Table B holds the same points as the rows below and some others, measured another way and shuffled. Each row below is followed by which row of B it is.
B:
1: [  12 -409 -358  -17  -37  -78  -12   44  -58 -188 -256  163  123 -202
  105  -84   58  -82  107 -233 -451   61 -184  -89   49  565   80  187
   20  233  527  -81 -493  -55 -241]
2: [ 275 -406   85  255 -369 -141   55 -113   49  291 -183   26 -168  -30
  -79  -28   27  134   43 -138 -164    2  -25  137   13  429   98  -65
   32 -193  280 -243   -3  -14  202]
3: [ 117 -184  182   96  130 -241  199  -39   40 -346 -210 -280  209  353
   -2 -100  -99   48   41 -295 -219  -47  -54  106  224   39   54  -46
 -210  195  176  -95   85 -239 -144]
4: [ 181 -243 -260  153 -134 -104  -29  -93    1 -114   28  190  162  -43
  -29   24  112  153 -127   94 -348  -76 -179  254  142  -81   40  101
  165 -157   66 -124 -163   57   63]
5: [ 108  -58    4   54 -129  -74  -60  -80   12  -24  -89   -5  -79  181
   26   62 -117  -23    3  -14  -15  195 -188  271  -19  -25  105  -50
   80  -28   26 -181  181  -23  -14]
6: [-187   95  -14 -269  204  -52  133   82  -67 -249  -57 -288  162  305
 -141  -57   48  -27   31 -115 -103 -371  237 -312   54 -222  -45   61
 -407   94  -85   47 -196  -96  -11]
7: [-250  251  287 -358   37  173    7  122  -71  194 -172 -433 -293  414
 -103   29 -207 -282  193 -212  300  -39  229 -314 -285  -17   66 -132
 -337   72  -74  -77   74  -97  106]
8: [ 301 -461 -322  277 -575  -76 -179 -157   19  421  -71  461 -253 -373
  -12   86  127  141  -20  128 -231  183 -227  290  -91  489  134   59
  342 -341  298 -276 -149  204  215]
9: [ 268 -355  197  256   62 -523  339 -148  103 -432 -240 -248  301  319
  -68 -162   51  281   33 -293 -334 -200   58  116  415  118   -7  -56
 -407  180  192  -88  169 -264 -157]
10: [  73  -48 -612   -1 -246   -1 -152 -117  -53   56  365  443  163 -237
 -229  139  405  321 -304  550 -342 -437   27   98   63 -532  -81  257
  172 -574 -341  -29 -401  350  371]
11: [-213   34  -40 -326 -184  150 -138  110  -87  339 -245  -75 -417   45
   -2   45 -118 -326  259 -167  189  178   72 -315 -389  464  116  -15
 -169   94  198 -127 -140   15    4]
12: [ -48 -286 -220  -79   81  -17   16   79  -61 -240 -254    4  150  -38
  105  -95  -32 -151  105 -280 -355   34 -164 -108   35  408   77  148
  -27  274  446  -61 -408 -109 -246]
13: [ 170 -142  206  116 -281 -131  -38 -111   54  184 -251  -76 -318  200
   52   52 -223  -74  150 -167  144  387 -171  262 -123  330  168 -174
   16   31  167 -274  380  -84  -14]
14: [-225  260   13 -366  -56   20  -98   37  -55   95 -120 -169 -298  285
  -48   96 -119 -220  181  -10  290  101  127 -197 -271  -26   58  -43
 -303   77 -142  -82  137   -1  -26]
15: [ 229 -183  163  234   88 -133  151  -77   51 -315  -66 -195  272  327
   -1  -55 -110  134 -115 -150 -279  -48 -201  377  269 -240   76  -54
   81   -6   59 -130  116 -167    0]
16: [-199   43 -152 -330 -225  -19 -103   44  -69  268 -190    2 -373   10
  -75   67   30 -179  236  -36  168   36  195 -379 -313  368   39   26
 -329   39   75  -88 -103   68   11]
17: [-153  233  -52 -260  -88  169 -165   29  -74  147   22  -58 -219  209
  -63  139 -105 -177   27  105  186   73  -10   -7 -247 -228   73   -7
    1 -104 -197 -105   39   85  127]
18: [ 108 -220  -62   91   41  -94   27  -21    4 -263 -162  -28  159  125
   96  -39 -104  -32    0 -175 -280  132 -265  231  119  103  108   39
   93  151  242 -128  -69 -129 -166]
19: [ -31  -27  131  -41  133  351  -68  117  -72  -57  -99 -216   59  256
  102    1 -314 -261  -39 -237 -126  157 -322  227  -82 -117  168  -18
  334   51  174 -139 -157 -124   23]
20: [  -1 -208 -304  -34 -102  193 -148   46  -85   56  -44  182   28 -143
   45   26   -3 -111  -44  -18 -294   48 -240   73  -96  150  101  145
  295  -83  236 -118 -431   66   52]
21: [ 134 -155 -519   85 -277  133 -239  -91  -52  120  239  454   60 -258
  -62  146  176  136 -252  385 -326  -77 -257  313  -27 -270   48  207
  465 -451  -91 -132 -349  278  259]
22: [  91 -229  -41   81  106  -41  100   11  -17 -268  -88  -98  275  143
   -2  -72  -16   41  -67 -166 -366 -129 -147  126  189  -50   56   73
   46   46  187  -78 -229 -112  -33]
23: [-289  128 -471 -387   76  202 -163  118 -148 -102   76  115   88  -39
  -60   64  118 -150  -30  154 -171 -209   35 -275 -148 -214  -10  251
  -37  -40  -82   43 -523  141   11]
24: [ 129   34  186   71 -316  118 -178  -86   12  350  -70  -29 -381  224
   18  145 -265 -114   28   30  243  387 -239  390 -237  -18  187 -180
  270 -196  -55 -280  366   41  188]
25: [-189  229   43 -307  -71  128 -123   56  -66  163 -104 -160 -301  266
  -30  100 -163 -254  141  -34  257  137   38 -122 -289  -28   86  -58
 -140   33  -91 -106   98   -2   35]
26: [ -42   49   73 -150 -163 -146   67  -40   -8  179  -62 -167 -187  208
 -214   24   82   75   80   10  113 -249  317 -231  -83  -24  -14  -53
 -404 -141 -146  -72   72   19  204]
27: [-127  279 -291 -219   69  116 -110  -12  -78 -144  268   46  155  182
 -145  126  103   52 -207  343  -79 -282   22   55   -6 -763  -36  148
   28 -282 -445   13 -146  157  192]
28: [-128  110   42 -221  195 -127  140   35  -35 -288  -72 -299  147  371
 -119  -45   15   -6   40 -106  -66 -279  186 -207   83 -245  -31   27
 -409  117 -115   23  -45 -122  -47]
29: [  95  -50  449   77  248 -175  256    2   47 -382 -254 -525  184  585
   22 -111 -266  -32   65 -417  -74   10  -71  161  220 -108   84 -166
 -239  277  102 -102  289 -341 -161]
30: [-168   62 -433 -246  140  150  -94   83 -116 -247  131   99  258    4
  -55   44  123  -52 -143  152 -310 -268  -50  -99   12 -383  -15  252
   48  -77 -101   49 -502   95   26]
31: [  67   39  115   52  164  104   21    2  -12 -271    8 -201  203  377
   47   19 -218  -50 -135  -76 -143   56 -279  368  109 -451  107  -28
  216  -12  -69 -114   73 -117    8]
32: [-162   35  -47 -257 -121  108 -121   69  -73  169 -195  -65 -278   99
   16   51 -130 -257  176 -119  122  171   -8 -162 -272  259  101   -4
  -93   88  126 -125  -82   -1  -24]
33: [ -63  -21 -509 -143    8  -35  -52  -21  -77 -210  179  216  264  -82
 -145   37  292  152 -169  275 -358 -395   47  -87  100 -368  -67  258
  -49 -209 -164   37 -443  167   97]
34: [  53   57  215   50  148  238    8   40  -26 -112   46 -273  149  401
   -3   21 -240  -75 -164  -84  -98  -34 -230  342   45 -513  121  -57
  276 -130 -106 -119   32  -97  164]
35: [ 321 -428  292  307 -320 -329  152 -151  108  174 -335 -121 -201  142
  -28  -65  -80  125  155 -308  -68  160  -39  180   77  570  129 -180
 -150   20  357 -272  282 -156   30]
36: [-126  187  -71 -209  175   -4   48   25  -54 -256   83 -190  188  329
 -127   22   18   14  -94   71  -80 -290  100  -59   62 -527  -32   60
 -196  -50 -265   19  -76  -17   60]
37: [ 228 -101   94  186 -276 -127  -33 -159   52  126  -35   17 -149  188
  -36   86  -76  103  -33   60   28  151 -149  375   -2  -76  104 -110
  106 -201  -62 -224  314   20  146]
38: [-128   55  -27 -234 -182   98 -103   41  -55  277 -134  -64 -313   87
  -60   69  -59 -183  141  -44  148   64   87 -184 -269  184   80  -19
 -130  -41   38 -118  -58   45  100]
39: [ 323 -531   17  288 -562 -252   -8 -154   71  441 -314  166 -373 -187
  -20  -10   30  104  175 -181 -102  225  -67  124  -81  848  140  -91
   -2 -111  464 -310   74   11  102]
40: [  55 -168 -411    1 -152   32  -30  -36  -60   60  190  220  184 -173
 -216   37  321  235 -214  263 -390 -491   95  -67   87 -268  -61  215
   56 -424  -99  -18 -505  203  331]
41: [ 233 -154 -430  208 -238   74 -191 -139  -19   -1  254  424  145 -153
  -29  151  124  196 -306  392 -347  -15 -369  527   76 -425   69  159
  543 -450 -134 -151 -178  237  234]
42: [  73  -74 -132   42   91  -31    0  -33  -16 -317   11   -4  247  180
   20   10  -46   31 -121   12 -270  -19 -230  266  148 -283   67   77
  128    3   -5  -70  -74  -50  -56]
43: [ -50 -110 -380 -133 -276  112 -163    5  -84  276   46  250 -146 -216
 -121   88  168   -3  -28  178 -151 -139   34 -138 -182  101   26  161
   65 -277   41  -91 -402  211  225]
44: [-175   63  -77 -281 -173  114 -135   65  -80  265 -150  -43 -329   54
  -46   72  -56 -216  170  -44  140   79   79 -229 -302  228   81    6
 -134   -8   58 -107 -106   56   68]
45: [-272  218   36 -369  318   43   56  132  -85 -355 -133 -355  111  423
    0  -27 -159 -236  100 -199    5  -76   61 -218  -40 -217   23   40
 -315  299  -44   30  -88 -170 -200]
46: [ -70  -85 -299 -196 -286 -184  -80  -48  -32  170 -122  158 -233  -90
 -106   51  165    8  150   81   -5  -49  170 -267 -156  334    4   87
 -309  -40   57  -91 -130  112    3]
47: [-199  325  317 -291  399 -101  197   76  -21 -452 -115 -587  175  706
  -81  -46 -203 -112   72 -216  119 -184  176 -140   91 -500  -10  -92
 -506  276 -244   27  235 -260 -149]
48: [ 154  -47   92   52 -276 -380  131 -183   71  132  -21  -99 -150  217
 -257   33  168  293   21   98   76 -263  306  -43   71  -89  -40  -97
 -431 -248 -222 -126  295   34  228]
49: [ 216   43  517  169 -267  -33   -2 -121   81  299 -142 -297 -375  479
  -21   95 -337  -38   62 -117  328  330 -123  423 -128  -79  179 -317
   68 -150 -104 -307  660 -106  199]
50: [   4   44  328  -96  -37 -340  229  -61   55  -25 -196 -406 -130  461
 -201  -50    0   94  161 -188  162 -221  366 -213   49   10  -22 -155
 -644   57 -114  -83  332 -157   48]
51: [-111    7 -211 -199 -186  248 -167   59 -100  288   18   86 -191  -54
  -79   90   20 -127    5   85  -26  -50   -6 -117 -251   31   71   88
  110 -205   13 -103 -304  143  212]
52: [-194  233 -188 -285  227   26   -6   49  -82 -352   96 -122  233  284
  -89   38   26  -35  -88  114 -113 -257   48  -86   45 -563  -35  126
 -174   17 -271   53 -169    5  -31]
53: [  98  -12  -39   12 -299  -27  -57 -106    3  291   72   44 -198   79
 -182  103   91  132  -65  190   39 -144   98   73  -92 -162   23  -26
  -28 -369 -185 -149   68  138  326]
54: [  54  -10  -28  -51 -182 -284   71 -122   26   24  -45  -52  -96  182
 -182   36  125  167   38   88   21 -178  209  -68   28  -69  -25  -27
 -365 -119 -160  -92  155   23   93]
55: [-146 -208  -63 -245 -150 -166   44   71  -46  120 -426 -103 -279   -6
  -10  -74  -11 -208  365 -347    1   93  179 -466 -192  827   63   18
 -467  329  438  -97 -188  -99 -203]
56: [ 154 -431   43  114 -410  -60  -47  -37   12  387 -368   66 -380 -130
   50  -22  -86 -113  228 -296  -52  299 -118    3 -188  870  170  -62
   24   42  525 -274  -50  -40   10]
57: [ -87   56 -297 -195   46 -104   -8  -15  -52 -231   46   39  155   93
 -102   24  144   58  -50  128 -182 -237   73 -113   59 -259  -38  149
 -196  -39 -136    8 -204   54  -19]
58: [  23 -224   66  -18 -193   38  -37   25  -23  219 -284  -77 -243   41
   37  -14 -137 -170  177 -262  -25  194  -83  -41 -177  521  142  -41
  -12   73  350 -192  -78  -71   -3]
59: [ 107 -227   47   49 -225 -196   12  -65   31  101 -278  -23 -205   88
   13   -9  -63  -36  170 -187  -19  186  -41   30  -56  444  105  -62
 -146   93  258 -194  117  -70  -78]
60: [  19   79  124  -90 -154 -203   72  -83   23  104  -54 -179 -175  293
 -194   47   38   97   65   35  149 -163  249  -87  -37 -117   -9  -90
 -376 -131 -205  -99  232   -4  158]
61: [ 220 -281 -186  211 -128  -86  -16  -95    9 -107    1  158  164  -18
   -8   16   52  147 -140   47 -354  -16 -253  330  146  -54   78   80
  241 -153  119 -145 -127   29   60]
62: [  26 -140  -65   23  -72  369 -191   77  -71  126  -78   39  -61    5
  136   56 -249 -255  -54 -115 -161  282 -428  302 -167   74  209   28
  526  -59  256 -194 -232   -1   67]
63: [-113  -69  -75 -149  129  191  -76  114  -85 -173 -204  -98   47  132
  153  -11 -237 -313   82 -257 -158  237 -289   55  -96  170  156   71
  159  257  307  -99 -228 -119 -207]
64: [ 137 -228 -116  120 -100   82  -85  -25  -20  -30  -85   94   45   10
   90   24 -113  -52  -62  -70 -253  185 -338  323    6   82  143   45
  331  -43  224 -183 -126  -18    1]
65: [ 327 -499 -324  312 -221 -313   72 -161   46 -160  -42  287  244 -188
  -54  -43  247  325 -116   43 -541 -170 -145  224  289  188   19  149
   71 -159  247 -129 -241   43   36]
66: [ 134 -202   -1   15 -244 -655  296 -187   85   -6 -145 -101  -38  129
 -338  -73  375  414  118   -8  -82 -520  562 -379  200  211 -141  -18
 -840 -101  -80  -41  116  -22  110]
67: [-139   22  -41 -216  175  -33  123   74  -60 -211  -61 -234  176  236
 -137  -65   63  -15   10 -114 -177 -369  198 -275   79 -164  -38   86
 -338   56  -27   31 -274  -82   25]
68: [  98 -149    4  -14 -217 -505  190 -148   62   -5 -173  -94 -100  151
 -221  -37  220  256  150  -34  -20 -282  375 -253   98  226  -64  -29
 -647  -29  -24  -75  158  -36   32]
69: [  78 -100  -59   62  -26  132 -116    0  -29  -98  -81   33   24  124
  141   48 -215 -144  -49  -74 -148  298 -409  376  -31  -38  173    8
  365   21  159 -183  -15  -40  -65]
70: [ 148 -221  -73   90 -286  -99  -73  -83   11  157 -139  111 -184  -16
    7   50  -26   10   57  -28  -81  165 -134  172  -81  281  114  -18
   75  -80  173 -203   35   24   46]
71: [ 204 -150  302  172 -215  -88    0  -92   59  124 -246 -159 -239  280
   62   31 -269  -74  106 -214  103  362 -218  347  -61  235  181 -194
   85   37  178 -271  382 -135   -8]
72: [ -57  201 -200  -88  -50  635 -382   79 -127  173  239  145  -53   80
   89  207 -272 -277 -253  250  -35  264 -514  499 -275 -602  196   69
  822 -351 -178 -173 -194  181  266]

[-101  -12  -55  -12  -38  243  -12   42  -52  131  -98  253 -144 -122
   82  206  -78  102  -96  123 -114  -14   87  198   29 -169 -156  -30
  -46  267]
71
[  42  198    9  223  129  222 -135   33 -121  165    3 -154   54 -187
  -13   81 -334  -10 -144 -224 -184  -14   41 -127 -176 -171 -108 -101
   29  -96]
61
[ -27  153  -60 -259  -68 -341  216 -126  114  -42  547   97  226 -108
  -52   47  140   -6 -104  -58  302   56   53    9  103  202   62 -107
  172 -134]
6
[-181  -39 -100 -166  -43  225  -66    9   51  140  -96  259  -50  -66
   84  179   70   97  -87  119   92   60  187  189   85   91 -129  -28
  -52  302]
13
[-191 -124 -181 -343 -208 -297  199 -175  334   32  331  173  161   59
  -34   75  438  168  -72  198  309   28  175  175  190  437   61   35
  143  104]
14
[ -88   93  -25  111  -11 -408  205 -103  -34 -125  353 -216   11 -116
  -24   -7  -26  -43   21  -45  -66  -74 -119  -22  -88   88   53 -177
  176 -291]
52
[ -67  109  -30 -329  245  661 -102  197  -79  104 -313   95   21 -114
   83  266 -202  117   10 -214 -138  109  162  -36   -8 -101   16 -220
  -88  231]
39
[-102   71  -77 -408  142  102  129   27  116  -58   80 -111  189  -25
  -13  127   78  115   69 -194   27   82   99  -90   32  249  199 -224
   95  -53]
46
[ -92   61  -80 -116   45  235  -91    9   56  147  -35   46   89  -76
   19  136  -21   77 -104  -76   41   60  177    8  -10  103  -57  -61
    2  117]
70
[-106   61   11  407  -34 -164   26  -37 -222    2   72  -47 -247 -203
   65   63 -229  -76  -48   93 -235 -115 -129  127 -149 -220 -186 -111
   36  -81]
31
[-173   75  -49   19 -104 -172  -14  -68  -98   30  218  286 -106 -174
  100   98   18 -118 -123  142  264   45   64  231   53   62 -237  -69
   -5  112]
63
[-130   93  -60  133  -28   72 -214  -48  -29  203   43   86   27 -135
   43   73  -67  -60 -195   -9  198   69  174   72  -55  126 -246   -1
  -20   90]
64
[ -82   78  -90  431   49   76 -328 -101   78  279  -76 -450  172  -48
  -66  -58 -154   18 -187 -202  -89  -20  154 -200 -280  241 -137   32
   84 -175]
41
[-142   59 -111 -449   18  380 -142   44  125  193  -39  376  145  -63
   70  223  119   83 -156  -23  365  196  337  127  166  215 -107  -34
  -69  360]
56
[ -66   13 -133 -418  -56  -87  169 -106  317   60  309   18  314   32
  -87   86  272  184  -79  -67  206   64  188  -28  132  353  168  -33
  155    2]
26
[ -48  111  -95  182  161  -58 -132 -110  192  121   79 -716  372   16
 -151  -89  -63   71  -47 -397 -129  -12   96 -392 -277  432  157  -94
  200 -423]
10
[-120   -8  -17  429  -86 -219   64  -69 -156   10   74  -71 -257 -163
   54   46 -167  -15  -37  160 -278 -157 -135  149 -145 -190 -172  -66
   59  -76]
34
[ -49   77  -35   47   31 -309  240  -82   24 -112  296 -295   64  -81
  -59   19  -34   47   48 -106 -189  -89 -119  -90 -102   62  147 -179
  198 -306]
23
[ -70  117  -54 -201  134  384 -119   76    0  141 -104   57  104 -105
   32  172 -108   74  -85 -167   35   99  188  -32   -4   45  -41 -124
  -23  134]
2
[ -16  175   24 -111   88 -210  288    1 -128 -187  342  -74    5 -175
    1   97 -129  -30   61 -133 -124  -32 -149  -30  -33 -107  125 -280
  136 -233]
67
[ -46   37  -68  -53  117   59   93   -9   96   12   21 -331  134  -24
  -62   68  -50  153   36 -190 -259  -44   13 -157 -115  105  176 -152
  133 -171]
43
[-157 -215 -209  591 -398 -375 -177 -329  343  394  155 -139   64   57
 -100 -100  247  168 -333  327   37 -163  204  144 -111  334 -276  379
  149   32]
72
[ -76  135  -14 -609  132  175  266  120  -70 -160  151  304   12 -146
   84  265    6   53   96  -91   77  117   25   98  180  -59  137 -318
    9  130]
55
[-262 -154 -170 -229 -186 -297  148 -154  245   -4  205  129   35   39
   20   76  387  121  -15  235  234   11  131  214  137  423   18    0
  102  114]
25
[  28  201    6  181  151  188 -101   31 -117  117   12 -221   81 -168
  -16   74 -310   -8 -102 -262 -186   -9   23 -163 -181 -116  -45 -143
   55 -145]
4
[-179 -131 -123   17 -119 -246  187 -115  156  -18  112 -123  -35   18
  -16   51  182  165   27  157 -145 -104   -3  107   -9  189   69  -36
  137  -34]
17
[ -56  185  -23 -542  246  193  154   94    9 -118  127  -53  203  -92
   11  169  -34   44   93 -310   62  139   69 -137   49  152  233 -332
   69  -77]
68
[ -88  141   16  221  117 -288  133  -36 -159 -158  197 -386  -47 -159
    0   -1 -199  -90   88 -167 -240  -83 -189 -110 -207    1   74 -268
  142 -369]
30
[  22  244   54  147  106   42   14   42 -248    6  163   11  -53 -260
   41  108 -335 -108  -88 -157 -101  -11  -66  -18 -109 -266 -110 -202
   33 -110]
22
